Here is a tiny trained network, its code and every weight. The questions are about switching its units off for an input and a class, where a switched-off unit gives its printed mean instead of its output.

import numpy as np


def w(rows, s, z=0):
    codes = np.array(rows[::2]) - 128.0
    scale = np.full(codes.shape[1], s)
    scale[-1] = z or s
    return codes * scale


def f(y):
    return y / 2 * (1 + np.tanh(0.7978845608 * (y + 0.044715 * y**3)))


def log_softmax(a):
    a = a - a.max(-1, keepdims=True)
    return a - np.log(np.exp(a).sum(-1, keepdims=True))


def net(x, mask):
    res = np.array(x, float).reshape(1, 7) / 4 @ E
    y = f(res @ A[0][:, :-1].T + A[0][:, -1])
    res = res + np.where(mask, y, B[0][:, -1]) @ B[0][:, :-1]
    return log_softmax(res[-1] @ U[:, :-1].T + U[:, -1])


A, B = {}, {}
E = w([
[33,146,151,181,246,83],'x0',
[40,151,1,74,97,123],'x1',
[209,174,37,134,223,182],'x2',
[126,129,130,120,129,124],'x3',
[127,125,129,129,127,133],'x4',
[129,130,128,125,130,126],'x5',
[146,246,119,203,82,72],'x6',
],0.0055)
A[0] = w([
[125,44,123,28,144,254,117],'N0',
[207,147,80,159,200,150,18],'N1',
[133,213,172,209,69,89,204],'N2',
[63,94,186,137,42,98,70],'N3',
[46,117,207,121,57,130,62],'N4',
[75,54,152,72,202,129,105],'N5',
[65,146,62,74,130,102,29],'N6',
[48,82,200,166,44,103,51],'N7',
[112,240,111,140,55,131,230],'N8',
[50,159,139,147,222,114,29],'N9',
[172,222,115,214,75,40,1],'N10',
[214,132,48,165,211,185,9],'N11',
[187,103,117,129,28,198,114],'N12',
[104,18,157,114,172,218,108],'N13',
[151,189,107,220,115,160,218],'N14',
[62,151,42,90,103,138,45],'N15',
[101,19,164,37,159,189,111],'N16',
[171,152,117,127,81,228,41],'N17',
[44,112,136,181,182,88,56],'N18',
[173,136,118,74,72,166,44],'N19',
[106,122,68,113,81,143,45],'N20',
[46,174,66,62,113,135,230],'N21',
[45,114,23,116,112,114,56],'N22',
[198,126,200,146,170,138,40],'N23',
[209,115,105,94,17,148,77],'N24',
[64,100,202,112,57,126,197],'N25',
[214,107,185,122,143,86,23],'N26',
[214,104,107,86,39,122,69],'N27',
[173,129,231,146,161,147,36],'N28',
[69,144,161,152,187,136,10],'N29',
[168,156,71,168,192,224,68],'N30',
[185,96,170,168,141,95,31],'N31',
[191,102,116,87,56,133,66],'N32',
[179,118,220,155,154,141,48],'N33',
[72,130,135,152,207,103,32],'N34',
[59,135,48,113,103,139,43],'N35',
],0.0065,0.0042)
B[0] = w([
[191,100,51,186,98,69,236],'N0',
[85,246,37,45,55,198,150],'N1',
[175,48,47,157,115,127,235],'N2',
[107,180,23,33,133,194,166],'N3',
[102,214,43,25,146,193,159],'N4',
[157,122,56,218,136,50,175],'N5',
[79,187,191,198,63,187,138],'N6',
[104,196,35,4,136,200,170],'N7',
[211,49,87,157,174,118,236],'N8',
[39,219,115,205,201,31,152],'N9',
[179,188,14,184,29,39,162],'N10',
[83,185,9,2,107,178,177],'N11',
[77,164,150,195,226,76,191],'N12',
[169,121,43,163,77,121,192],'N13',
[152,64,71,112,143,131,222],'N14',
[137,177,221,196,36,224,155],'N15',
[159,115,12,183,89,95,214],'N16',
[24,215,158,113,155,100,135],'N17',
[83,176,77,166,201,81,151],'N18',
[36,217,187,173,179,68,136],'N19',
[82,209,199,226,98,145,124],'N20',
[157,83,168,175,125,201,254],'N21',
[179,160,212,200,50,206,168],'N22',
[120,191,136,189,15,233,141],'N23',
[24,187,142,204,243,64,187],'N24',
[155,123,57,88,167,160,220],'N25',
[87,210,159,215,37,197,126],'N26',
[44,191,147,218,223,72,170],'N27',
[129,184,188,225,29,227,144],'N28',
[27,250,172,208,122,59,118],'N29',
[99,182,62,20,111,163,178],'N30',
[146,190,103,221,59,206,120],'N31',
[58,196,156,123,205,56,152],'N32',
[85,179,218,219,21,231,146],'N33',
[17,230,137,182,169,14,135],'N34',
[135,210,236,210,27,219,144],'N35',
],0.0069,0.0041)
U = w([
[37,201,154,197,209,38,85],'0',
[137,183,208,197,12,223,124],'1',
[145,86,121,122,153,132,250],'2',
[115,190,68,19,114,168,41],'3',
[151,81,138,138,151,123,230],'4',
[148,78,140,139,155,129,217],'5',
[173,83,70,176,86,55,2],'6',
[133,77,255,34,136,94,13],'7',
],0.009,0.0087)

Each question gives the input, the list of numbers given to net, and the class t.
The units are the neurons (one row each of A and B). Each row of codes is followed by its name. A weight is (code - 128) times the scale printed after its matrix; where a second scale follows, it is the last column's (A, B and U).
mask holds one flag per neuron, in row order. A switched-off neuron (its flag False) gives its mean, the last column of its row in B, instead of its output. The means were averaged over made-up inputs and are rounded, as every weight is.
A unit's drop is (log p(t) with every unit on - log p(t) with that unit switched off) / (log p(t) with every unit on - log p(t) with every unit switched off).
The circuit of an input: a set's keep is (log p(t) with only the set's units on - log p(t) with every unit switched off) / (log p(t) with every unit on - log p(t) with every unit switched off). Starting from the 12 units with the biggest drops (on a tie, the unit counted first), units are removed one at a time, each time the one whose removal leaves the highest keep (on an exact tie, the one counted first), for as long as the keep stays at least 0.8.
units of the circuit, in order: the units of the circuit, biggest drop first
most important unit: the unit with the biggest drop
k most important neurons: the k neurons with the biggest drops, biggest first
drop of u: that unit's drop, to one decimal
input [-4,-7,8,6,7,7,-1], class 3: units of the circuit, in order	[N11, N1]
input [1,-4,6,-5,-2,-6,7], class 6: units of the circuit, in order	[N10]
input [-3,-2,2,-2,-2,3,-8], class 6: units of the circuit, in order	[N0, N16]
input [0,4,-3,-5,-3,-3,-6], class 6: units of the circuit, in order	[N16, N0]
input [-2,-5,0,-2,-3,5,-7], class 6: units of the circuit, in order	[N16, N0, N13]
input [-3,-7,-8,-5,-5,8,-1], class 3: units of the circuit, in order	[N7, N3]
input [3,-8,-1,7,-2,6,7], class 1: units of the circuit, in order	[N33, N28]
input [-8,-5,-8,-3,-5,0,8], class 0: 2 most important neurons	[N24, N27]
input [2,-7,-2,4,4,7,8], class 6: 2 most important neurons	[N2, N10]
input [-5,-6,-3,6,7,-5,8], class 6: 2 most important neurons	[N10, N2]
input [6,-4,5,3,0,-2,-2], class 0: 3 most important neurons	[N9, N34, N29]
input [7,5,4,-5,-4,4,-7], class 0: 2 most important neurons	[N9, N34]
input [7,4,-2,2,-2,2,-6], class 0: 3 most important neurons	[N9, N34, N18]
input [-3,-8,-6,-8,7,6,1], class 1: units of the circuit, in order	[N33]
input [-6,-2,2,-5,-6,1,8], class 6: 3 most important neurons	[N10, N2, N8]
input [-8,-4,-7,6,-8,-7,-2], class 0: 3 most important neurons	[N24, N27, N12]
input [-2,-8,-8,-6,-1,-8,-3], class 1: 3 most important neurons	[N33, N28, N26]
input [-5,6,0,-6,0,4,-3], class 1: 3 most important neurons	[N15, N35, N22]
input [6,-3,7,4,2,3,4], class 3: 2 most important neurons	[N1, N11]
input [6,6,-8,2,8,2,1], class 3: most important unit	N7
input [-3,2,8,-3,7,-8,3], class 3: drop of N11	0.3
